Below are the code and all the weights of a small trained network. Each question names an input and a class and asks about switching units off, where a switched-off unit gives its printed mean instead of its output.

import numpy as np


def w(rows, s, z=0):
    codes = np.array(rows[::2]) - 128.0
    scale = np.full(codes.shape[1], s)
    scale[-1] = z or s
    return codes * scale


def f(y):
    return np.maximum(y, 0)


def log_softmax(a):
    a = a - a.max(-1, keepdims=True)
    return a - np.log(np.exp(a).sum(-1, keepdims=True))


def net(x, mask):
    res = np.array(x, float).reshape(1, 4) / 4 @ E
    y = f(res @ A[0][:, :-1].T + A[0][:, -1])
    res = res + np.where(mask, y, B[0][:, -1]) @ B[0][:, :-1]
    return log_softmax(res[-1] @ U[:, :-1].T + U[:, -1])


A, B = {}, {}
E = w([
[152,128,110,92,116,194,74,202,131,4,74,70],'x0',
[154,111,233,41,108,141,146,178,92,166,136,98],'x1',
[200,1,124,150,186,186,192,107,137,139,108,111],'x2',
[91,168,86,170,109,205,144,130,139,179,171,94],'x3',
],0.014)
A[0] = w([
[100,201,74,152,141,83,110,47,24,97,127,77,165],'neuron 1',
[184,111,241,62,69,151,144,165,55,166,193,68,141],'neuron 2',
[111,126,27,193,172,92,133,88,189,87,88,166,119],'neuron 3',
[69,209,172,138,39,104,56,163,116,113,178,169,205],'neuron 4',
[187,171,120,90,103,226,69,106,168,15,27,47,6],'neuron 5',
[213,2,82,162,172,178,227,112,175,137,134,91,102],'neuron 6',
[147,145,109,122,110,48,174,28,134,179,156,112,92],'neuron 7',
[87,79,11,169,152,108,100,112,123,100,95,169,52],'neuron 8',
[160,135,158,158,101,114,143,55,139,244,76,247,34],'neuron 9',
],0.0073,0.0018)
B[0] = w([
[123,109,133,115,121,225,92,145,165,123,140,160,187],'neuron 1',
[103,139,214,119,128,183,143,102,105,192,92,107,221],'neuron 2',
[38,113,176,148,126,248,138,162,62,180,97,160,224],'neuron 3',
[229,143,104,69,237,113,129,149,111,102,160,216,225],'neuron 4',
[169,167,87,203,85,127,194,144,130,127,217,81,245],'neuron 5',
[161,171,52,96,189,92,84,206,185,149,85,203,251],'neuron 6',
[150,144,101,183,103,69,120,200,157,76,149,108,197],'neuron 7',
[20,48,196,152,139,171,125,137,1,88,114,116,203],'neuron 8',
[183,115,119,174,71,95,174,94,107,105,145,82,209],'neuron 9',
],0.0093,0.016)
U = w([
[160,149,56,67,233,69,2,147,196,130,81,236,237],'0',
[42,99,244,129,156,169,151,76,62,179,56,105,115],'1',
[160,128,76,245,40,14,209,91,157,69,175,58,5],'2',
],0.0081,0.0017)

Each question gives the input, the list of numbers given to net, and the class t.
The units are the neurons (one row each of A and B). Each row of codes is followed by its name. A weight is (code - 128) times the scale printed after its matrix; where a second scale follows, it is the last column's (A, B and U).
mask holds one flag per neuron, in row order. A switched-off neuron (its flag False) gives its mean, the last column of its row in B, instead of its output. The means were averaged over made-up inputs and are rounded, as every weight is.
A unit's drop is (log p(t) with every unit on - log p(t) with that unit switched off) / (log p(t) with every unit on - log p(t) with every unit switched off).
unit that matters most: the unit with the biggest drop
k most important neurons: the k neurons with the biggest drops, biggest first
drop when u is switched off: that unit's drop, to one decimal
input [-6,-1,4,-6], class 2: unit that matters most -> neuron 9
input [3,-1,2,2], class 2: 2 most important neurons -> (neuron 4; neuron 5)
input [0,-7,6,2], class 1: 2 most important neurons -> (neuron 8; neuron 3)
input [-7,-8,-5,3], class 1: 2 most important neurons -> (neuron 3; neuron 8)
input [-3,-2,-1,-6], class 2: 2 most important neurons -> (neuron 6; neuron 2)
input [-7,3,7,-2], class 0: 2 most important neurons -> (neuron 6; neuron 5)
input [5,3,6,2], class 0: 2 most important neurons -> (neuron 6; neuron 9)
input [-8,6,-8,-5], class 0: 3 most important neurons -> (neuron 4; neuron 5; neuron 8)
input [-5,-8,6,-1], class 1: 4 most important neurons -> (neuron 3; neuron 8; neuron 4; neuron 9)
input [5,-4,3,-3], class 2: 3 most important neurons -> (neuron 5; neuron 2; neuron 4)
input [5,-5,-2,5], class 1: 2 most important neurons -> (neuron 3; neuron 8)
input [-7,-4,4,-5], class 2: 3 most important neurons -> (neuron 9; neuron 7; neuron 4)
input [7,-8,7,4], class 1: 2 most important neurons -> (neuron 8; neuron 3)
input [8,4,-3,5], class 2: unit that matters most -> neuron 5
input [4,-2,-3,2], class 2: drop when neuron 2 is switched off -> 0.1
input [2,-5,-4,4], class 1: drop when neuron 8 is switched off -> 0.4
input [1,5,6,-3], class 0: drop when neuron 8 is switched off -> 0.1
